Below is a small trained network, with its code and all its weights. Each question gives an input and a target symbol and asks what happens when units are switched off, that is, made to give their printed mean instead of their output.

import numpy as np


def w(rows, s, z=0):
    codes = np.array(rows[::2]) - 128.0
    scale = np.full(codes.shape[1], s)
    scale[-1] = z or s
    return codes * scale


def norm(h):
    return h / np.sqrt((h * h).mean(-1, keepdims=True) + 1e-5)


def f(y):
    return y / 2 * (1 + np.tanh(0.7978845608 * (y + 0.044715 * y**3)))


def softmax(a):
    e = np.exp(a - a.max(-1, keepdims=True))
    return e / e.sum(-1, keepdims=True)


def log_softmax(a):
    a = a - a.max(-1, keepdims=True)
    return a - np.log(np.exp(a).sum(-1, keepdims=True))


def net(x, mask):
    ids = ['ΔΠαγθλξστφ'.index(c) for c in x.split()]
    T = len(ids)
    res = E[ids] + P[:T]
    u = 0
    for l in range(2):
        r = norm(res)
        for j in range(3):
            rows = slice(2 * j, 2 * j + 2)
            q, k, v = (r @ M[l][rows].T for M in (Q, K, V))
            z = softmax(np.where(np.tri(T) > 0, q @ k.T / 2**0.5, -1e9)) @ v
            o = O[l][rows]
            res = res + np.where(mask[u + j], z, o[:, -1]) @ o[:, :-1]
        u += 3
        y = f(norm(res) @ A[l][:, :-1].T + A[l][:, -1])
        res = res + np.where(mask[u : u + 8], y, B[l][:, -1]) @ B[l][:, :-1]
        u += 8
    return log_softmax(norm(res)[-1] @ U[:, :-1].T + U[:, -1])


Q, K, V, O, A, B = {}, {}, {}, {}, {}, {}
E = w([
[145,151,167,76,162,77,89,102,52],'Δ',
[57,155,145,148,177,112,95,109,166],'Π',
[204,119,182,74,158,134,40,70,118],'α',
[221,58,59,176,131,102,129,75,93],'γ',
[70,84,105,250,127,15,140,84,119],'θ',
[170,125,177,173,98,131,114,83,167],'λ',
[184,193,122,88,78,63,108,184,130],'ξ',
[111,136,239,248,204,128,126,171,145],'σ',
[230,118,161,112,162,188,151,101,139],'τ',
[181,216,50,70,156,90,63,80,134],'φ',
],0.015)
P = w([
[105,130,44,128,130,161,105,146,126],'0',
[221,192,220,122,235,105,79,72,69],'1',
[156,33,122,41,72,142,120,46,89],'2',
[118,136,86,165,126,115,82,148,216],'3',
[170,173,169,157,182,98,155,80,61],'4',
[156,21,128,45,81,141,133,72,126],'5',
[128,143,97,168,124,119,73,143,235],'6',
[130,167,150,155,156,109,208,85,89],'7',
[152,7,153,31,90,146,141,107,156],'8',
[118,139,99,156,138,108,64,147,235],'9',
],0.016)
Q[0] = w([
[145,138,122,95,132,141,217,93,128],'L0H0',
[129,69,75,103,184,130,109,157,156],'L0H0',
[104,115,98,106,215,109,144,137,75],'L0H1',
[168,167,107,110,131,64,147,186,127],'L0H1',
[129,198,82,132,91,88,68,110,223],'L0H2',
[126,139,107,8,118,89,190,120,70],'L0H2',
],0.012)
K[0] = w([
[144,178,186,146,144,99,156,127,126],'L0H0',
[118,81,115,93,78,134,187,139,133],'L0H0',
[138,102,153,74,215,63,156,100,113],'L0H1',
[156,172,98,81,143,92,132,246,123],'L0H1',
[107,135,12,109,87,171,70,101,76],'L0H2',
[155,133,154,1,107,2,171,83,134],'L0H2',
],0.0097)
V[0] = w([
[89,29,96,116,71,236,76,100,130],'L0H0',
[44,166,82,96,134,126,187,172,195],'L0H0',
[109,199,129,60,59,73,230,142,45],'L0H1',
[127,20,88,167,93,214,167,198,90],'L0H1',
[128,167,106,168,74,117,1,133,142],'L0H2',
[96,95,106,108,19,71,104,195,116],'L0H2',
],0.0059)
O[0] = w([
[119,72,125,156,172,145,97,92,148,131],'L0H0',
[98,193,146,218,90,107,70,80,96,10],'L0H0',
[129,113,156,81,118,116,73,72,210,1],'L0H1',
[112,175,189,55,138,130,61,145,108,73],'L0H1',
[80,138,164,100,81,189,115,254,163,191],'L0H2',
[75,112,155,150,149,121,77,183,71,65],'L0H2',
],0.0081,0.0066)
A[0] = w([
[20,27,200,104,88,115,141,90,104,55],'L0N0',
[209,156,131,180,204,92,182,27,134,147],'L0N1',
[92,202,126,135,100,160,126,187,130,85],'L0N2',
[86,130,115,34,132,232,151,128,143,118],'L0N3',
[119,184,106,144,115,47,138,169,193,131],'L0N4',
[72,73,209,192,134,126,148,98,151,149],'L0N5',
[69,102,162,59,255,110,157,112,142,79],'L0N6',
[65,148,133,177,71,75,64,152,125,2],'L0N7',
],0.0088,0.0057)
B[0] = w([
[167,123,158,120,144,1,192,72,232,148],'L0N0',
[233,223,222,103,120,96,165,154,161,254],'L0N1',
[79,120,104,75,50,194,191,26,185,140],'L0N2',
[135,113,163,228,47,90,131,136,177,156],'L0N3',
[178,65,161,186,209,164,134,73,77,167],'L0N4',
[217,118,71,43,80,133,145,158,176,172],'L0N5',
[252,161,82,200,102,106,85,68,103,143],'L0N6',
[219,108,221,178,172,80,104,45,66,134],'L0N7',
],0.0083,0.0087)
Q[1] = w([
[100,162,78,190,168,135,83,97,147],'L1H0',
[102,140,154,92,79,118,124,70,77],'L1H0',
[110,142,97,185,136,37,79,99,132],'L1H1',
[130,187,129,57,119,232,101,119,173],'L1H1',
[124,150,182,94,102,81,176,70,87],'L1H2',
[113,108,89,5,126,92,87,62,136],'L1H2',
],0.013)
K[1] = w([
[113,97,101,162,91,166,8,135,131],'L1H0',
[153,101,140,55,188,50,157,156,233],'L1H0',
[68,71,108,158,147,71,76,134,19],'L1H1',
[170,150,86,117,22,226,176,124,146],'L1H1',
[225,116,149,51,230,98,204,95,205],'L1H2',
[186,34,136,76,81,92,65,126,192],'L1H2',
],0.011)
V[1] = w([
[85,185,187,104,19,184,113,94,124],'L1H0',
[70,207,96,45,254,156,173,66,92],'L1H0',
[142,115,166,198,160,90,105,161,81],'L1H1',
[157,7,112,173,72,66,137,66,109],'L1H1',
[99,65,197,181,154,139,207,165,87],'L1H2',
[132,116,70,70,117,173,177,211,226],'L1H2',
],0.0097)
O[1] = w([
[157,127,221,134,12,172,97,9,84,100],'L1H0',
[175,148,92,98,65,226,151,212,60,1],'L1H0',
[147,133,138,104,125,148,93,163,180,178],'L1H1',
[72,135,152,169,108,201,169,142,83,204],'L1H1',
[39,119,223,63,254,204,204,151,120,140],'L1H2',
[84,176,59,42,23,137,247,146,157,175],'L1H2',
],0.009,0.0044)
A[1] = w([
[139,118,149,115,91,63,149,89,43,82],'L1N0',
[93,146,88,120,140,105,122,251,93,1],'L1N1',
[156,159,171,200,102,191,102,118,125,112],'L1N2',
[86,182,159,146,164,142,133,202,121,78],'L1N3',
[94,156,118,134,148,130,180,150,141,143],'L1N4',
[143,179,146,106,124,185,168,176,57,159],'L1N5',
[138,213,93,175,167,111,180,126,130,149],'L1N6',
[78,110,127,110,46,127,130,108,139,54],'L1N7',
],0.016,0.006)
B[1] = w([
[14,154,135,164,202,167,69,157,101,163],'L1N0',
[113,78,203,52,52,137,95,197,191,149],'L1N1',
[146,119,34,2,175,79,116,134,99,184],'L1N2',
[42,57,76,178,45,189,148,112,95,162],'L1N3',
[149,113,110,82,79,76,118,94,66,189],'L1N4',
[133,62,147,212,62,52,245,113,75,213],'L1N5',
[160,179,193,77,120,124,101,142,90,255],'L1N6',
[131,157,114,104,136,206,143,123,201,182],'L1N7',
],0.014,0.0083)
U = w([
[124,124,144,233,72,47,106,133,210,57],'Δ',
[156,85,32,33,212,168,182,138,80,46],'Π',
[49,136,77,75,191,18,204,150,174,34],'α',
[78,108,154,72,79,98,88,255,137,124],'γ',
[83,117,119,186,221,166,148,194,131,254],'θ',
[97,142,186,81,144,248,182,78,189,149],'λ',
[152,42,190,89,82,140,53,48,101,66],'ξ',
[114,130,152,178,72,129,215,127,36,181],'σ',
[190,228,188,97,190,114,150,166,142,175],'τ',
[148,192,15,191,85,142,122,205,127,153],'φ',
],0.0071,0.0042)

Each question gives the input, a string of symbols that net reads in full, and the target symbol t.
The units are the heads (2 rows each of Q, K, V and O) and the neurons (one row each of A and B). Each row of codes is followed by its name. A weight is (code - 128) times the scale printed after its matrix; where a second scale follows, it is the last column's (O, A, B and U).
mask holds one flag per unit, layer by layer, with each layer's heads first. A switched-off unit (its flag False) gives its mean, the last column of its rows in O or B, instead of its output. The means were averaged over made-up inputs and are rounded, as every weight is.
A unit's drop is (log p(t) with every unit on - log p(t) with that unit switched off) / (log p(t) with every unit on - log p(t) with every unit switched off).
The circuit of an input: a set's keep is (log p(t) with only the set's units on - log p(t) with every unit switched off) / (log p(t) with every unit on - log p(t) with every unit switched off). Starting from the 12 units with the biggest drops (on a tie, the unit counted first), units are removed one at a time, each time the one whose removal leaves the highest keep (on an exact tie, the one counted first), for as long as the keep stays at least 0.8.
circuit, biggest first: the units of the circuit, biggest drop first
most important unit: the unit with the biggest drop
top k neurons: the k neurons with the biggest drops, biggest first
top k neurons in layer l: the k neurons of layer l with the biggest drops, biggest first
input τ γ Π γ λ σ, target τ: circuit, biggest first	(L0H2, L0N1, L1N5)
input γ τ α ξ λ θ φ, target γ: most important unit	L1H0
input λ θ λ, target α: circuit, biggest first	(L1H0, L0H2, L0H1, L0N5)
input α Δ ξ φ λ λ Δ, target α: circuit, biggest first	(L0N3, L1H0, L0N1)
input ξ λ φ λ θ, target τ: circuit, biggest first	(L1N6, L1N5)
input α Π φ σ θ θ τ, target α: top 2 neurons	(L0N1, L0N3)
input λ Δ α λ φ ξ ξ γ, target τ: top 2 neurons	(L1N6, L1N3)
input λ φ ξ λ λ ξ γ λ τ, target σ: top 2 neurons	(L0N1, L1N5)
input γ θ σ, target τ: top 2 neurons	(L0N6, L1N5)
input Δ γ γ λ λ φ γ, target Δ: top 4 neurons	(L0N3, L0N4, L1N2, L0N5)
input λ Δ ξ Δ θ λ τ, target λ: top 4 neurons in layer 0	(L0N1, L0N2, L0N3, L0N5)
input Δ θ φ λ σ θ θ Π φ σ, target Δ: top 3 neurons in layer 0	(L0N5, L0N1, L0N3)
input λ θ λ θ τ τ τ, target λ: top 2 neurons in layer 1	(L1N7, L1N5)
input θ τ τ Π Π σ τ, target θ: most important unit	L1H2
input α φ Π, target Δ: top 2 neurons	(L0N6, L0N3)
input τ τ θ, target α: top 2 neurons	(L1N0, L0N0)
input γ θ γ σ λ λ γ λ σ θ, target γ: top 2 neurons	(L1N1, L0N5)
input γ θ θ, target α: top 2 neurons in layer 0	(L0N0, L0N1)
input φ λ σ ξ θ, target τ: top 2 neurons	(L0N1, L1N6)
input θ λ λ λ τ λ λ λ θ φ, target θ: most important unit	L1H2
input Π α σ Π, target Π: top 2 neurons	(L1N2, L0N2)
input λ γ θ λ α α σ, target λ: top 3 neurons in layer 0	(L0N2, L0N3, L0N1)
input σ γ τ θ, target σ: top 2 neurons	(L1N5, L0N2)
input ξ ξ θ Δ λ φ θ τ γ Δ, target ξ: top 2 neurons	(L0N2, L0N7)
input λ τ λ λ Π θ Δ, target λ: top 2 neurons	(L0N2, L1N7)
input φ λ τ, target σ: top 2 neurons in layer 0	(L0N1, L0N0)
